Below are the code and all the weights of a small trained network. Each question names an input and a target symbol and asks about switching units off, where a switched-off unit gives its printed mean instead of its output.

import numpy as np


def w(rows, s, z=0):
    codes = np.array(rows[::2]) - 128.0
    scale = np.full(codes.shape[1], s)
    scale[-1] = z or s
    return codes * scale


def f(y):
    return np.maximum(y, 0)


def softmax(a):
    e = np.exp(a - a.max(-1, keepdims=True))
    return e / e.sum(-1, keepdims=True)


def log_softmax(a):
    a = a - a.max(-1, keepdims=True)
    return a - np.log(np.exp(a).sum(-1, keepdims=True))


def net(x, mask):
    ids = ['ΔΞΦΨαβγμ'.index(c) for c in x.split()]
    T = len(ids)
    res = E[ids] + P[:T]
    r = res
    for j in range(3):
        rows = slice(3 * j, 3 * j + 3)
        q, k, v = (r @ M[0][rows].T for M in (Q, K, V))
        z = softmax(np.where(np.tri(T) > 0, q @ k.T / 3**0.5, -1e9)) @ v
        o = O[0][rows]
        res = res + np.where(mask[j], z, o[:, -1]) @ o[:, :-1]
    y = f(res @ A[0][:, :-1].T + A[0][:, -1])
    res = res + np.where(mask[3:7], y, B[0][:, -1]) @ B[0][:, :-1]
    return log_softmax(res[-1] @ U[:, :-1].T + U[:, -1])


Q, K, V, O, A, B = {}, {}, {}, {}, {}, {}
E = w([
[127,108,116],'Δ',
[223,242,106],'Ξ',
[156,153,250],'Φ',
[40,200,56],'Ψ',
[157,127,104],'α',
[177,138,187],'β',
[117,181,188],'γ',
[59,102,67],'μ',
],0.021)
P = w([
[108,39,103],'0',
[186,13,71],'1',
[246,178,252],'2',
[56,36,131],'3',
[155,37,62],'4',
[255,185,252],'5',
[49,22,123],'6',
[147,51,49],'7',
],0.0077)
Q[0] = w([
[142,162,111],'H0',
[136,149,128],'H0',
[168,254,98],'H0',
[100,54,142],'H1',
[66,120,162],'H1',
[125,148,137],'H1',
[100,125,163],'H2',
[107,109,153],'H2',
[81,117,186],'H2',
],0.039)
K[0] = w([
[165,100,161],'H0',
[119,144,187],'H0',
[216,96,252],'H0',
[150,25,134],'H1',
[67,73,162],'H1',
[106,147,143],'H1',
[62,148,100],'H2',
[94,159,107],'H2',
[23,156,86],'H2',
],0.03)
V[0] = w([
[136,122,102],'H0',
[63,141,79],'H0',
[80,125,62],'H0',
[137,130,136],'H1',
[177,78,60],'H1',
[64,96,125],'H1',
[3,227,123],'H2',
[78,111,33],'H2',
[65,130,150],'H2',
],0.0055)
O[0] = w([
[150,109,138,106],'H0',
[163,56,142,63],'H0',
[152,87,149,35],'H0',
[125,123,142,120],'H1',
[166,132,107,137],'H1',
[143,83,75,35],'H1',
[61,251,159,254],'H2',
[99,182,109,81],'H2',
[133,163,138,65],'H2',
],0.011,0.0014)
A[0] = w([
[234,114,254,1],'N0',
[252,197,176,80],'N1',
[157,230,163,98],'N2',
[158,150,226,40],'N3',
],0.0094,0.0076)
B[0] = w([
[82,77,251,187],'N0',
[99,183,39,233],'N1',
[166,71,176,255],'N2',
[110,99,47,173],'N3',
],0.02,0.0097)
U = w([
[184,117,128,137],'Δ',
[207,215,135,242],'Ξ',
[39,211,167,110],'Φ',
[2,125,42,2],'Ψ',
[198,152,159,123],'α',
[91,144,173,42],'β',
[184,199,199,184],'γ',
[112,102,77,40],'μ',
],0.0098,0.0067)

Each question gives the input, a string of symbols that net reads in full, and the target symbol t.
The units are the heads (3 rows each of Q, K, V and O) and the neurons (one row each of A and B). Each row of codes is followed by its name. A weight is (code - 128) times the scale printed after its matrix; where a second scale follows, it is the last column's (O, A, B and U).
mask holds one flag per unit, heads first, then neurons. A switched-off unit (its flag False) gives its mean, the last column of its rows in O or B, instead of its output. The means were averaged over made-up inputs and are rounded, as every weight is.
A unit's drop is (log p(t) with every unit on - log p(t) with that unit switched off) / (log p(t) with every unit on - log p(t) with every unit switched off).
The circuit of an input: a set's keep is (log p(t) with only the set's units on - log p(t) with every unit switched off) / (log p(t) with every unit on - log p(t) with every unit switched off). Starting from all 7 units, units are removed one at a time, each time the one whose removal leaves the highest keep (on an exact tie, the one counted first), for as long as the keep stays at least 0.8.
units of the circuit, in order: the units of the circuit, biggest drop first
k most important neurons: the k neurons with the biggest drops, biggest first
which heads matter: for each layer, one digit per head in row order, 1 if its drop is at least 0.15 and else 0, layers parted by /
drop of u: that unit's drop, to one decimal
input Δ Ψ γ Ψ Ψ Ψ, target γ: units of the circuit, in order : (N1)
input Ψ Φ μ Ξ Ξ Ψ Φ, target β: units of the circuit, in order : (H0, N0)
input Ψ Ψ Ψ γ β α Ψ γ, target γ: units of the circuit, in order : (N2, H2)
input Ψ Φ Ψ β Ψ Ξ Ψ μ, target μ: units of the circuit, in order : (N2, H2, H0, N1)
input Ξ Δ Φ Δ Φ, target Φ: units of the circuit, in order : (N0, N2, N1)
input γ μ Ψ, target γ: units of the circuit, in order : (N1, N3)
input Δ Ψ Ξ α, target Δ: units of the circuit, in order : (H2, H0)
input α Ψ Ψ Φ, target β: units of the circuit, in order : (N0, H0)
input μ Δ Ψ Δ Φ, target Φ: which heads matter : 101
input Ψ μ Δ Ψ α Ψ α β, target β: 2 most important neurons : (N0, N2)
input β Ψ Ξ μ β Φ Δ γ, target γ: 3 most important neurons : (N2, N1, N3)
input Ψ Δ β, target Ξ: drop of N3 : 0.1
input Ξ Ξ β Ξ Δ Ψ Δ, target Φ: drop of N1 : 0.2
input Ψ μ α Ξ Ψ Φ, target Ξ: drop of H2 : 2.3
input μ Ψ Ξ Δ β Φ α, target Δ: units of the circuit, in order : (H2)
